Here is a tiny trained network, its code and every weight. The questions are about switching its units off for an input and a class, where a switched-off unit gives its printed mean instead of its output.

import numpy as np


def w(rows, s, z=0):
    codes = np.array(rows[::2]) - 128.0
    scale = np.full(codes.shape[1], s)
    scale[-1] = z or s
    return codes * scale


def norm(h):
    return h / np.sqrt((h * h).mean(-1, keepdims=True) + 1e-5)


def f(y):
    return np.maximum(y, 0)


def log_softmax(a):
    a = a - a.max(-1, keepdims=True)
    return a - np.log(np.exp(a).sum(-1, keepdims=True))


def net(x, mask):
    res = np.array(x, float).reshape(1, 4) / 4 @ E
    u = 0
    for l in range(4):
        y = f(norm(res) @ A[l][:, :-1].T + A[l][:, -1])
        res = res + np.where(mask[u : u + 7], y, B[l][:, -1]) @ B[l][:, :-1]
        u += 7
    return log_softmax(norm(res)[-1] @ U[:, :-1].T + U[:, -1])


A, B = {}, {}
E = w([
[101,200,4,195,179,230,133,149],'x0',
[118,93,5,68,89,77,127,62],'x1',
[151,85,97,246,57,74,147,157],'x2',
[20,123,127,116,96,131,120,172],'x3',
],0.012)
A[0] = w([
[3,81,114,120,130,113,98,208,2],'0.n0',
[28,74,130,110,72,177,120,164,12],'0.n1',
[125,176,124,186,138,187,121,118,162],'0.n2',
[89,152,91,113,111,162,141,2,112],'0.n3',
[42,137,145,107,128,153,126,128,124],'0.n4',
[115,61,49,161,96,81,116,89,100],'0.n5',
[166,111,164,78,72,140,120,138,193],'0.n6',
],0.0078,0.0093)
B[0] = w([
[48,205,162,150,2,145,160,56,147],'0.n0',
[101,193,153,133,29,170,176,93,141],'0.n1',
[93,112,127,92,166,43,123,160,235],'0.n2',
[136,153,122,79,147,98,173,188,193],'0.n3',
[167,200,154,135,97,140,184,56,182],'0.n4',
[179,174,112,88,82,108,127,205,218],'0.n5',
[62,143,99,119,184,100,182,147,254],'0.n6',
],0.0098,0.0056)
A[1] = w([
[154,209,143,133,109,96,228,124,47],'1.n0',
[136,33,98,222,74,137,127,128,1],'1.n1',
[251,140,121,153,154,127,112,44,50],'1.n2',
[204,121,131,115,141,164,142,98,87],'1.n3',
[217,118,117,117,199,116,153,146,95],'1.n4',
[114,166,65,135,142,194,44,133,101],'1.n5',
[87,104,143,148,168,116,157,144,93],'1.n6',
],0.012,0.0079)
B[1] = w([
[94,79,109,145,162,104,57,161,206],'1.n0',
[198,209,133,172,96,47,88,119,167],'1.n1',
[8,181,145,128,13,161,201,129,180],'1.n2',
[89,149,152,115,82,171,141,105,157],'1.n3',
[35,133,128,126,91,136,122,146,253],'1.n4',
[114,26,148,154,154,109,161,76,211],'1.n5',
[140,108,78,91,99,119,115,175,184],'1.n6',
],0.013,0.0047)
A[2] = w([
[173,31,248,61,48,71,98,65,68],'2.n0',
[193,149,130,186,51,125,163,205,148],'2.n1',
[124,180,1,249,196,216,123,114,56],'2.n2',
[188,129,224,199,169,195,51,216,18],'2.n3',
[160,141,215,189,108,198,137,162,2],'2.n4',
[109,155,229,217,153,185,108,189,65],'2.n5',
[157,129,164,46,171,149,150,42,139],'2.n6',
],0.0096,0.0057)
B[2] = w([
[135,60,136,213,183,171,190,93,241],'2.n0',
[116,184,139,123,188,182,107,125,254],'2.n1',
[151,31,252,143,138,98,207,90,221],'2.n2',
[185,95,66,65,94,143,128,177,178],'2.n3',
[138,145,85,75,73,119,164,139,150],'2.n4',
[149,94,76,49,38,96,133,144,229],'2.n5',
[178,155,123,195,127,165,94,158,206],'2.n6',
],0.013,0.0059)
A[3] = w([
[73,162,160,155,25,186,161,83,29],'3.n0',
[203,172,152,220,58,27,81,169,3],'3.n1',
[101,170,161,74,174,182,90,87,8],'3.n2',
[157,170,159,38,186,197,50,70,45],'3.n3',
[137,129,189,67,149,144,112,95,115],'3.n4',
[207,119,5,73,76,106,123,33,32],'3.n5',
[88,121,96,151,208,85,33,167,89],'3.n6',
],0.012,0.0047)
B[3] = w([
[107,194,193,115,88,86,66,73,252],'3.n0',
[115,180,59,153,207,250,104,102,254],'3.n1',
[141,151,101,188,121,167,118,101,182],'3.n2',
[127,180,43,213,174,148,80,179,196],'3.n3',
[137,143,65,160,125,155,147,123,187],'3.n4',
[207,118,184,80,65,162,114,205,233],'3.n5',
[140,132,188,128,151,46,57,110,176],'3.n6',
],0.013,0.0045)
U = w([
[141,5,177,177,190,122,199,85,157],'0',
[154,199,70,197,173,178,96,145,215],'1',
[213,101,106,2,37,124,135,199,158],'2',
[42,188,175,131,31,132,145,77,117],'3',
[136,140,169,125,143,44,46,121,4],'4',
],0.019,0.0036)

Each question gives the input, the list of numbers given to net, and the class t.
The units are the neurons (one row each of A and B). Each row of codes is followed by its name. A weight is (code - 128) times the scale printed after its matrix; where a second scale follows, it is the last column's (A, B and U).
mask holds one flag per neuron, layer by layer. A switched-off neuron (its flag False) gives its mean, the last column of its row in B, instead of its output. The means were averaged over made-up inputs and are rounded, as every weight is.
A unit's drop is (log p(t) with every unit on - log p(t) with that unit switched off) / (log p(t) with every unit on - log p(t) with every unit switched off).
The circuit of an input: a set's keep is (log p(t) with only the set's units on - log p(t) with every unit switched off) / (log p(t) with every unit on - log p(t) with every unit switched off). Starting from the 12 units with the biggest drops (on a tie, the unit counted first), units are removed one at a time, each time the one whose removal leaves the highest keep (on an exact tie, the one counted first), for as long as the keep stays at least 0.8.
circuit, biggest first: the units of the circuit, biggest drop first
most important unit: the unit with the biggest drop
k most important neurons: the k neurons with the biggest drops, biggest first
k most important neurons of layer l: the k neurons of layer l with the biggest drops, biggest first
drop of u: that unit's drop, to one decimal
input [-6,-5,7,-4], class 1: circuit, biggest first	3.n1
input [3,-6,5,-4], class 2: 2 most important neurons	2.n3, 2.n5
input [8,-6,-5,7], class 0: circuit, biggest first	2.n2, 1.n5
input [3,8,-6,-5], class 2: 2 most important neurons	3.n5, 2.n1
input [5,-6,1,2], class 2: 3 most important neurons of layer 2	2.n5, 2.n3, 2.n0
input [-8,8,1,4], class 0: 4 most important neurons	2.n0, 2.n5, 2.n3, 1.n6
input [7,-5,0,8], class 3: 2 most important neurons	0.n0, 2.n0
input [-5,-3,-5,3], class 0: 3 most important neurons	2.n0, 2.n1, 3.n1
input [-5,8,-8,-3], class 1: 2 most important neurons	3.n3, 2.n5
input [-2,-3,-6,-8], class 3: 2 most important neurons	1.n2, 1.n4
input [-2,-8,6,-3], class 2: 2 most important neurons	2.n3, 2.n5
input [-7,-4,8,7], class 1: 4 most important neurons	1.n1, 3.n1, 2.n2, 1.n5
input [5,-8,7,-1], class 2: 2 most important neurons of layer 2	2.n3, 2.n5
input [-6,4,-5,3], class 0: most important unit	2.n0
input [-1,-8,8,5], class 1: 2 most important neurons	3.n1, 1.n1
input [1,-8,7,-8], class 2: 3 most important neurons	2.n5, 2.n3, 2.n4
input [1,0,8,8], class 1: circuit, biggest first	3.n1, 1.n1
input [-5,6,6,-7], class 3: 2 most important neurons of layer 0	0.n2, 0.n3
input [-5,-1,-1,-6], class 3: 3 most important neurons	1.n2, 0.n2, 1.n4
input [-7,-3,-5,-1], class 0: most important unit	2.n0
input [-6,0,-8,-4], class 1: 2 most important neurons of layer 2	2.n2, 2.n6
input [5,8,4,-8], class 2: 2 most important neurons	3.n5, 0.n5
input [6,7,-6,0], class 2: 4 most important neurons	2.n1, 3.n5, 0.n3, 2.n0
input [-1,-6,-3,-8], class 3: 2 most important neurons of layer 1	1.n2, 1.n4
input [6,7,-4,-4], class 2: 2 most important neurons of layer 0	0.n3, 0.n6
input [0,5,-6,6], class 1: drop of 1.n4	0.3
input [4,-3,0,-4], class 0: most important unit	0.n2
input [-5,0,-3,-7], class 3: drop of 1.n2	1.2
